Below is a small trained network, with its code and all its weights. Each question gives an input and a class and asks what happens when units are switched off, that is, made to give their printed mean instead of their output.

import numpy as np


def w(rows, s, z=0):
    codes = np.array(rows[::2]) - 128.0
    scale = np.full(codes.shape[1], s)
    scale[-1] = z or s
    return codes * scale


def f(y):
    return y / 2 * (1 + np.tanh(0.7978845608 * (y + 0.044715 * y**3)))


def log_softmax(a):
    a = a - a.max(-1, keepdims=True)
    return a - np.log(np.exp(a).sum(-1, keepdims=True))


def net(x, mask):
    res = np.array(x, float).reshape(1, 4) / 4 @ E
    y = f(res @ A[0][:, :-1].T + A[0][:, -1])
    res = res + np.where(mask, y, B[0][:, -1]) @ B[0][:, :-1]
    return log_softmax(res[-1] @ U[:, :-1].T + U[:, -1])


A, B = {}, {}
E = w([
[127,4,92,167,174,72,87,104],'x0',
[54,245,101,142,77,31,63,172],'x1',
[99,179,139,178,216,137,88,36],'x2',
[143,170,185,166,208,128,213,177],'x3',
],0.012)
A[0] = w([
[89,201,99,165,91,57,83,141,186],'N1',
[172,132,149,90,46,123,204,152,224],'N2',
[104,148,129,160,225,41,60,81,218],'N3',
[92,143,77,100,124,82,91,166,76],'N4',
[100,157,43,111,108,153,67,109,181],'N5',
[98,155,113,86,46,82,59,139,199],'N6',
[103,121,187,157,122,250,211,159,254],'N7',
[150,111,114,114,123,208,114,113,133],'N8',
[160,82,144,132,138,178,129,56,174],'N9',
[167,173,124,73,100,131,130,138,139],'N10',
[158,65,143,85,80,106,146,203,119],'N11',
[157,69,115,93,107,179,143,96,242],'N12',
[174,63,154,108,150,182,153,104,172],'N13',
[146,221,144,158,100,184,142,198,182],'N14',
],0.012,0.0038)
B[0] = w([
[111,58,180,98,101,83,200,164,233],'N1',
[75,223,68,82,108,102,100,192,223],'N2',
[150,128,164,255,194,43,151,139,224],'N3',
[87,76,146,139,109,115,132,158,179],'N4',
[181,126,160,156,62,134,116,116,192],'N5',
[112,60,166,141,25,106,168,169,229],'N6',
[124,147,135,76,190,137,126,122,252],'N7',
[133,154,125,64,115,196,45,62,178],'N8',
[139,140,136,162,134,220,110,75,213],'N9',
[159,152,143,75,111,139,112,133,176],'N10',
[130,162,13,207,123,155,113,201,211],'N11',
[147,130,85,135,98,195,80,103,222],'N12',
[76,115,96,142,163,218,122,88,236],'N13',
[188,170,188,72,131,104,176,172,226],'N14',
],0.0092,0.017)
U = w([
[139,153,3,153,109,124,123,180,16],'0',
[154,180,142,31,169,118,174,153,71],'1',
[150,113,142,207,198,57,150,108,239],'2',
[141,43,174,139,25,78,175,141,148],'3',
[146,106,93,124,179,179,122,34,212],'4',
[157,125,112,111,26,144,93,87,7],'5',
],0.012,0.0014)

Each question gives the input, the list of numbers given to net, and the class t.
The units are the neurons (one row each of A and B). Each row of codes is followed by its name. A weight is (code - 128) times the scale printed after its matrix; where a second scale follows, it is the last column's (A, B and U).
mask holds one flag per neuron, in row order. A switched-off neuron (its flag False) gives its mean, the last column of its row in B, instead of its output. The means were averaged over made-up inputs and are rounded, as every weight is.
A unit's drop is (log p(t) with every unit on - log p(t) with that unit switched off) / (log p(t) with every unit on - log p(t) with every unit switched off).
The circuit of an input: a set's keep is (log p(t) with only the set's units on - log p(t) with every unit switched off) / (log p(t) with every unit on - log p(t) with every unit switched off). Starting from the 12 units with the biggest drops (on a tie, the unit counted first), units are removed one at a time, each time the one whose removal leaves the highest keep (on an exact tie, the one counted first), for as long as the keep stays at least 0.8.
circuit, biggest first: the units of the circuit, biggest drop first
top k neurons: the k neurons with the biggest drops, biggest first
drop of u: that unit's drop, to one decimal
input [2,6,0,6], class 3: circuit, biggest first => N1
input [-2,4,3,4], class 2: top 2 neurons => N3, N6
input [5,0,-1,-2], class 2: top 4 neurons => N2, N1, N6, N8
input [-3,1,-5,-2], class 0: top 2 neurons => N2, N11
input [6,0,-6,-6], class 0: top 2 neurons => N11, N1
input [-3,-7,0,8], class 4: top 3 neurons => N13, N9, N1
input [6,2,-3,5], class 2: circuit, biggest first => N2, N6
input [-4,7,-3,5], class 3: top 3 neurons => N1, N6, N7
input [8,-8,-8,-8], class 4: top 2 neurons => N13, N9
input [-5,6,-6,1], class 3: drop of N6 => 0.6
input [1,1,-4,4], class 0: drop of N7 => 0.1
input [-4,5,4,4], class 3: drop of N1 => 0.5
